[  56  266 -101 -195   74  -85  421  308 -305  402 -211  183  -24  -46
  -32 -248 -324  -72  438 -135  253  -86   44    1 -115 -100 -365  470
  203 -243  -98 -475 -253  242 -131] | D
[ -98  138 -108  142  -34 -207  -45  100  -66   14   58  -18  -43 -176
  -19  163  119   32 -105   -8 -101   45 -237   49 -134  -16  166  202
   74  -43  126 -123 -186  141  -92] | C
[ 321  116  161   55 -198   38  139  114 -310 -334  123 -284  262   11
  -45   80  199  -58 -333  383  135   74 -711 -338  369  -23  176  231
 -108  -83 -513  144  -48  -64 -274] | K
[  75 -237 -348  -62 -334   39 -116   20   73  181 -326 -354  274 -309
 -227  317   22   86  578   79 -450 -247  394 -220  368  -78  116  323
   47 -248 -121  118  259 -240 -302] | L
[ 225  -89  182   62 -439 -252 -124   98  192 -133 -297 -219  120  -95
  -69  136  197 -220   76  102 -277  -29 -470    5 -305   68 -150   90
   21 -154 -103  373   95 -152  -10] | N
[-154  -39   67   58  -66  -75    0  118  -68  217 -105  165  -24   73
  -21  136  -66   92  180 -207  -11 -159  -37   66   77   -4   35   33
   10  -47   75 -390 -197  -10   78] | J
[-200  270  -93  -95   75  -77   95   50   55  298   38  190  -52    9
  292  192  -25  -14   35 -348  -25   36   55    6 -315  -59    5  249
   60 -103   63 -238  -77  103  -50] | M
[ 116  217   93 -218  120 -124  115  243 -101   47  124  369 -137   31
  269 -385   39  -33 -202 -133  306   27 -262   -6 -215  157 -205  160
  174  -45   22 -103 -256  137  -21] | Z
[-311   60  166  -71  -57  187  -81  -50   17  -72  140 -173  377 -430
  163  401 -215  -99 -649  100  171   27  -50 -416  -24 -165 -356  119
  203  157 -312  286   33  -25  359] | D
[ -88  224  379  -88   -3  123  -78  101 -295 -427 -120   -2   13 -268
 -130 -132 -378  157  -19    0  198  285   12 -111  -46  106   80 -366
 -116  455   10   94   12  -95  267] | L
[  83 -115 -175  -61 -274   21 -115   84  221   62 -124  121   79 -121
  128 -217   -5  226  105  -49  147 -391  -93    1  -74   16  123 -236
  295 -123  -80  189  -50   14   88] | Z
[ -62  -72 -265  280  192 -199  -48  183  223  396  -20   55 -106 -343
  143   52  248  -24  334 -122 -249 -118   78   15  -16   25  554  280
  204 -187  166 -121 -143  179 -308] | M
[-174 -182 -260 -143 -405  -90  -42  221 -440  -41  -33  -45  302 -300
 -115  167 -246   -7  -21   28 -120  -25 -297  -14  566   98 -125 -280
   58  197   85 -166 -288   -4  101] | M
[ -40  438 -117  114  185    5  383  179 -320  724  111  121 -232  416
   73 -344   98 -123  285 -322  178  -31  -58  397 -397  -59   79 -136
   48   10   90 -262 -200  193 -112] | M
[ 227   72  206  111   59   27  328  304  182  102 -288   22   79  302
  235 -572  -68 -252  303   43    8    4 -472  118 -446  122 -332   67
  239  -92 -324  110  188    9 -137] | L
[ -50  -40  -68  -38  138   16  -46   89    4  -56   83    1  -27 -136
  178 -105   82  -32 -128   32  283  -78 -206 -256   43  100   86  206
  -48   37 -182 -108   49   -6  132] | H
[  -2   25  -21 -108   37  -10   11  229 -142  106   42    4  -46    0
 -128   26 -153   41   80  -21  328 -174 -109   82   39   29  105    4
   77   28  -37 -105 -222  237  -18] | U
[-125 -159 -297 -183  -41  -35 -444 -167 -261  -16 -164 -176  176 -296
    3  354  390  -52  143  191  -27  171  435 -295  343  261  104  -99
  157 -106  206  160   -1 -412  -91] | L
[-149   97    4  -17  423  150   75  139  318  122  -46  273 -229  111
  355 -419 -130  300 -116  -89  388 -228 -139   36  -34   61 -189   82
  214   42 -154 -305 -148  223   58] | M
[  30  351  -31 -112   80  -21  134  137  -53  -48 -139  217 -134 -311
 -109   40 -201  -14   62 -104  118  119   99   84  107  140   77  -68
   66  -26  249 -100 -145   89  -86] | J
[ -61  117 -113  -85    7  -26   46   37 -113  238  123  -15 -150  -91
  -92 -215  163   14  -16   62    9   23   98   22  271  138   25   22
   13   14  127 -126 -164   -1  -39] | E
[   9  -73  208  541 -174 -229  117   93   -3  -83 -292   37  354   89
  278   75    0 -273  114  -10   39    9 -899  -11 -173    0 -148   40
   86   56 -324 -103  -82  -50   97] | D
[ -19  -98  250  -32 -323  -58  147  292 -398 -301   35 -261  115  131
  -56  249   22 -406  -66  243  204   -3 -431 -333  152  -70  105 -318
  -94  242 -237  -46  -23  150  217] | N
[ -77  262 -308 -152   39  -17   26  159  -76  -71  -14  256   35 -143
  172    3 -132  145   41  -22  159   50 -142  -34  -85   54 -150  -44
  292   38  168   36 -209   71  -22] | E
[ -35  105  -98  -13  314    7  163   56  107   78  117  223  -87  -74
   33  -60   -8  111 -113   23   -7   73  -33   55   75  155  142  146
  107   -5   72  -77 -150   50 -178] | L
[ -16   15 -171 -178    1  -82  144   82 -154 -114   43   80  -12 -256
 -154   82  -18    4 -189  159  336   69   -6   82  138  112  -15   40
  115 -139  109  -25 -118   54   14] | Z
[-134 -138 -404  -71   82 -115  166   14 -222 -184    0   21  -33 -494
  121  -11  130   84  188  133  177  -25  -69 -241  135   46    2  155
  241 -240 -147  -15  116 -161 -234] | K
[ 158  -12  382 -195 -336 -142  138  284 -636 -168  138 -192  135   94
 -458 -121  316 -197   66  351 -259  230 -460   37   -3   21  -69 -110
 -246  -88 -147  239   -8  -18 -139] | C
[  48 -230 -492 -144 -294 -171  175  -66   61  354  357 -175  256  114
  290   53  212 -443 -243 -112 -352  119 -310 -126  154   10  113  352
 -200 -160 -186   36 -198   11   50] | J
[ -65  122  -78  -41  184   68   55  -30   47   94  146  113 -253   67
  254   12   64  -22  -46   40  247   90  216 -122 -111  125 -101  -24
  134   -1 -142 -130 -187  -12   46] | J
[-124  107  -98 -109  198  158    7 -176   92   90  161  107 -191   -4
  210   13 -125  -36   21  -95  169  111  343   10 -221  -66 -191   59
   97   11  103   10  132  -93  119] | D
[-193  152 -741  -20  210  100  343  110 -288  120   74  422  -98 -167
 -104   14 -119  458  525 -130  263  -94  471  127  -52  132  -98  130
  167 -100  136 -150  157 -268 -134] | H
[  12   12  -20 -197   39  -12  -84  205  -96  -69  -81   68 -146  119
  206  -89  186 -101   61 -101  347 -223  -75 -160   49  -83  -30  143
  202   22   82  -89  -24  186   48] | Z
[ 100  345  469  -31  -41   63  128   71  234  181  -98  -88  -74  -50
   22  -28  202   12 -180  202   74  -47 -265 -142 -393 -105  -35  -13
    6  248 -302  399  103  -22  260] | N
[   4  220  -52  -92   44   20  126   61 -257   78  146   39   26   28
   -8  -47  -69   43 -172   39 -137  125  -81   52  165  -37 -162  -65
  135  -26  123   69 -253  205 -105] | L
[  74   30 -185  -40   24  -72   20  109 -316 -121   50   26  -89  161
  100   42  214  -93  -12   67   37   83 -289    0  173  132  151   57
   50   41  -20 -180 -109  121 -125] | W
[ 155  -78 -120  230 -367  -13  -24 -221  196  269 -386 -166  -30  122
  -72   16  127   60  666  -81 -325 -198   91  220 -122  -57 -185    0
  -19 -198  -82   80  260 -450 -152] | P
[ -90 -200 -106  271  -29   20 -341  -71 -459  -64  -14 -358  196 -394
 -450  588  254   10  -97   73  157   43  225  -77  352  114  384  235
   53   47  147  270  -46 -332   21] | U
[ -78 -125 -202  -84   30   88 -142   28 -118   38  101  -10   23   16
  -14  127  126  -57 -111  -80 -175   39   -4   48  460   77  360   18
 -131    4  160 -266 -109    0  -73] | J
[  92  326 -230 -362  161  -46  420  194 -693    1  101  432   71  -56
  -72  188   33   16 -223  -29  541  270  -50  182  343  322 -117  -62
  192 -306  156   56 -362  -24 -200] | H
[  55   78  423   32  163   30    7  154   50 -220   62 -232 -346    3
  -27 -145  -71 -114 -303   14  141  125 -131 -100 -221    0  195  -74
 -162  288   -5  -55   -1  -40   49] | U
[ 137 -151   32  175  321  431 -532   -1  584  112 -121  115  -28 -113
   96 -414  214 -155   14  194  497 -408  -61   95 -253  225 -205   52
  416 -125 -131  271  122 -202   95] | K
[  79  -17 -108 -410   23  138 -156  135 -361 -302   63  -17  270    5
 -191  395  127   50 -262   75  333  -57 -172 -118  554  111  260   52
  -71   16 -113  158  -78    2 -249] | H
[ 189   92 -172  188 -172  203   75  -10 -686  106  205 -221 -159  337
 -336   51  287  136   -6  163  -45  113   74  497  531  163   87 -485
   32 -136  129  324 -143   41  -81] | E
[-154   53 -150 -183  203  -13   81   99 -325   42  173  102  -89  130
  149   18   97   -5 -114   24  291   42  -85  -83  190  -44  -83   80
   85   88    1 -334 -249   81  -88] | H
[  -6   22  105 -103 -403 -298  -53   66  305  246 -250 -208  192 -496
   16   88 -141    6   97    3 -358  160  -40 -313  296   54  647  160
  -21  105  318    8 -116 -173  180] | L
[ -58  110  166   49  199 -236  133  110  -60 -291  -73 -179 -137 -124
 -200 -124  136   -1 -155   57 -238  172 -176  -64 -289  -22    6  109
  -83  249   57  268   85  193  -91] | C
[ 239 -188 -154  107 -112 -272 -254  398   38  412 -281 -249  104  216
   37  -33  297  -28  390    2  218 -408 -409   14 -356  164  197  328
   54 -101 -219   -9  -23   16  -56] | P
[ 130   -9   18  142  239   17   64   35  185   -1   80   72 -227  382
  275 -245   15   69 -128   96  321    5  -11   50   -5  139  202  -43
  178   90  -21 -135  -43  177   37] | W
[-172    2   24  -95   -3 -122  210  221 -379   -5   97  -92  -88  -17
 -143  233  107   94   46   35 -175  -33   29 -173  131 -130 -211 -111
 -111  143 -205  148 -259  219    0] | W
[ -90 -116  -99  144  145    6  -77   18   33 -138  -77  -68  -35 -188
  223 -218  -35  -33  -35   51  181   31 -109 -154  179   71   -6   23
  129  184   84  -69   70  -51  157] | U
[-177    9  117 -249   87  -64  -71  173 -174  -17   18  -55   51 -346
  135   -7 -224 -285 -221   79  475   69   38 -401  -75 -186  -23 -421
  -22  437  131  -44 -268   72  419] | N
[ 299   30  488  -87  -85  -34   96  -85  351  238 -302   18  308  527
  236  -66  -53   38 -268 -289  -55  -69 -425  109  261  -70  159  382
   -6  -79 -253   19 -222  145 -172] | Z
[ 319 -168  -76   -2 -176  253 -377   38  318  -88 -400   59   83 -245
  -30 -142 -181  110  284  173   70 -270  -27   94 -143  162   48   27
  212 -160 -108 -143  277 -287  -37] | Z
[ 167 -100  -81  108   30   88  138  -59 -243   -3  335   46  -35  358
  -43 -170  192  179 -173  243   55  -47  186  204  185 -119 -337 -195
   98 -197  -66  153  -63   88 -182] | P
[ 175  -29  550 -171 -229   53 -188  111 -193  129 -164 -200  -69  496
   89   72  363  -28  468   66 -144 -370 -393 -173 -255 -325 -211 -126
  -93  -42 -611  163   57  146 -103] | D
[ 145 -112  245  -42 -273 -201   70  -95  206   11 -101  110   91  319
  179  -92  153 -150  -52  -49 -209   88 -206   54   34   55  -36   83
  -89  -40  -59 -134  -89  -13   43] | U
[ 253  176  399  -78 -182 -259  280  292 -272  156  102  -41 -106  307
 -105 -198  -18 -126 -306  187  362  107 -344    1 -204  213  -51 -262
   27  144 -139   28 -465   99  163] | D
[-105  -56  384   20  325  128 -212  332   54 -193 -172  127  -29 -307
 -120 -336 -206   52  179  124   82 -170   17   -6 -315  -58 -404   44
   83  175 -121  -91  222  214   28] | C
[  51 -274  130   75 -179   -8  -32  188  291   88 -302    3  247  366
 -205 -132 -163  205  268  -16 -496 -280 -103   37  312  -96  224 -115
 -109  -81   62 -161 -202  276    3] | D
[-157   34 -151  -65  124  -91 -136   34  -57  114   32 -116 -229 -150
  122   94   82  395   30  191  137 -142    1 -231  -84   -2   78  152
  244   63 -119 -155 -118   79   -6] | P
[ 126  104 -221  -38 -386  -47   71 -116 -335   61  -79 -107  411   58
   34  374 -285   11  130   89 -301  184 -355  -74  145   77 -317  173
  243 -142 -235  121 -175 -102 -196] | W
[ -97 -283 -298  107 -213    3  -40  102 -440 -401 -110 -179  152 -361
 -279  -45  -97 -273  340  149   49  381  110  310  299  261 -113 -257
   -3    9  103  102   39 -185    5] | K
[-136 -132 -118 -163 -182   52 -332  201 -440   46  -65  -16  332   13
   39  338   55 -183  398   93   63  -51   92 -132 -146   46 -368  -79
  267 -125  -82  128    0   41   74] | P
[  -7 -375  198   24 -168  151 -368 -193   79 -234 -230 -363  283 -240
  130  242  -68 -290   73  321   53  106   90 -359  134  -10 -375 -215
   51  102 -321  291  209 -441  162] | W
[-108  204  273 -129  494 -252   91  504 -118   94 -242  219 -224  294
  139 -484  299   79  125 -139  299 -291 -142 -261 -506  -56  -56  -91
   13  163  142 -200  -21  366   37] | P
[-140  -48 -207  317  -41   70 -228  100 -231 -209   -6 -374  195 -472
 -205  144  221 -179  128   70 -233  209 -117   43  468  116  220  156
 -300  136 -162  165   74  -32 -121] | W
[ -93  142   33  -68  -86  -79  235  192 -695  111  399 -219 -300  323
 -215  147  344  375 -149  221  437 -232  -70 -101   89 -113  393 -482
  -44   51  -77   58  -80  159  116] | L
[-138 -170    9    2 -232   44  -14   32 -203  -94 -142 -149  192  -28
 -291  341   20   55  109  121   53 -125   26 -125  302   46  -32 -204
  -69  119  -59  224   50 -107  279] | N
[ -83 -296 -294  -44  442   54 -357 -190   40  342   16  100  -16 -141
  341  353  216 -237 -139 -115  556 -199  365 -413 -151  105   12  276
  290 -116   78    6 -173 -200  273] | M
[ -15  171  -29  225  135  201 -332   12  298  613  -57  -24  126 -146
  148  243 -137  224  162  -71 -440 -127  111 -236  -30  -92  618  -56
   67  270  108   95 -230   86  186] | W
[ 128 -171 -176   41 -234 -100   58 -115  -35  272 -255 -443  199 -175
  104   47    5 -227   53   -6 -575  257 -381 -145  597  -24  549  318
 -299  166  -76 -253 -190 -132   32] | L
[ 340  -88  431  134 -287  235 -307 -268  280 -240 -515 -186  120  -80
   88 -109 -313 -107  178 -127   37 -284 -221 -115  488 -157  105   87
  -58  104 -290 -120  215   -3   62] | D
[-100   75 -109 -154  128 -103  122   -6   28  236  -54  184  -33  113
  291  -88 -113  -87  -14 -227  153  -57  -88 -105    2   40 -188  180
  226 -165  141 -196 -206  195   68] | M
[ 100  160   75  155  170  -16  217   68   91  178  254  187   25   76
  227    7 -146 -401  -46  -49  112   96 -264   44 -414 -125 -156   33
   93    0  -79  108 -162  241   16] | H
[ -91  171 -279  431 -105   72  -25 -174  -58  132 -152   19  284 -574
   43  147 -433 -169   25 -521 -619  134  -38  261  412 -129    9   51
 -156   53  326 -111  -44   36  -54] | P
[-246 -152 -331 -138   36 -169  144 -120  -33   89   39   -7  -49 -148
   10  133   43  -22   10  -71 -188   57  164    9  271 -121   60  -99
  -91   49  187 -149 -195  111  -28] | Z
[  50    6  152  173  128  -98    8   24  185  231   22   63 -224  139
  224  -73   79  -83 -163  -98  -17   84 -176   16  182  260  490 -123
 -111  164  129 -289 -297  -21  115] | L
[  18   10  -59   34  173  -35  104  -32   13  -50  136  152  -34  248
  297   24   -3  -11 -190   -2  184   30 -204  -16    4   24  -51  252
  136  -73  -68 -263  -42  129  -96] | P
[-108  145  -75  -73   85   29   55  -10 -177 -128   70  139  -44 -251
  121   36 -206   56 -140  -63  -13  243   84  -36  159   43   39  -31
   95   86  146 -113 -143   82   13] | N
[-100  182  137 -158 -103  -19  103  128 -273   97  285   36  168 -207
  116  -31   -2 -155 -249  -30  123   17  -74 -420  104 -102  271 -155
  115   -2  172  217  -59  153  228] | P
[-136   96   22 -138   16  -55  -65  126   -4   52  -36   61 -179 -307
  -94 -119 -147  251  -10   50  169  -20  157  -62  -37   30   21    5
  127  134  172 -106 -161  -11  205] | W
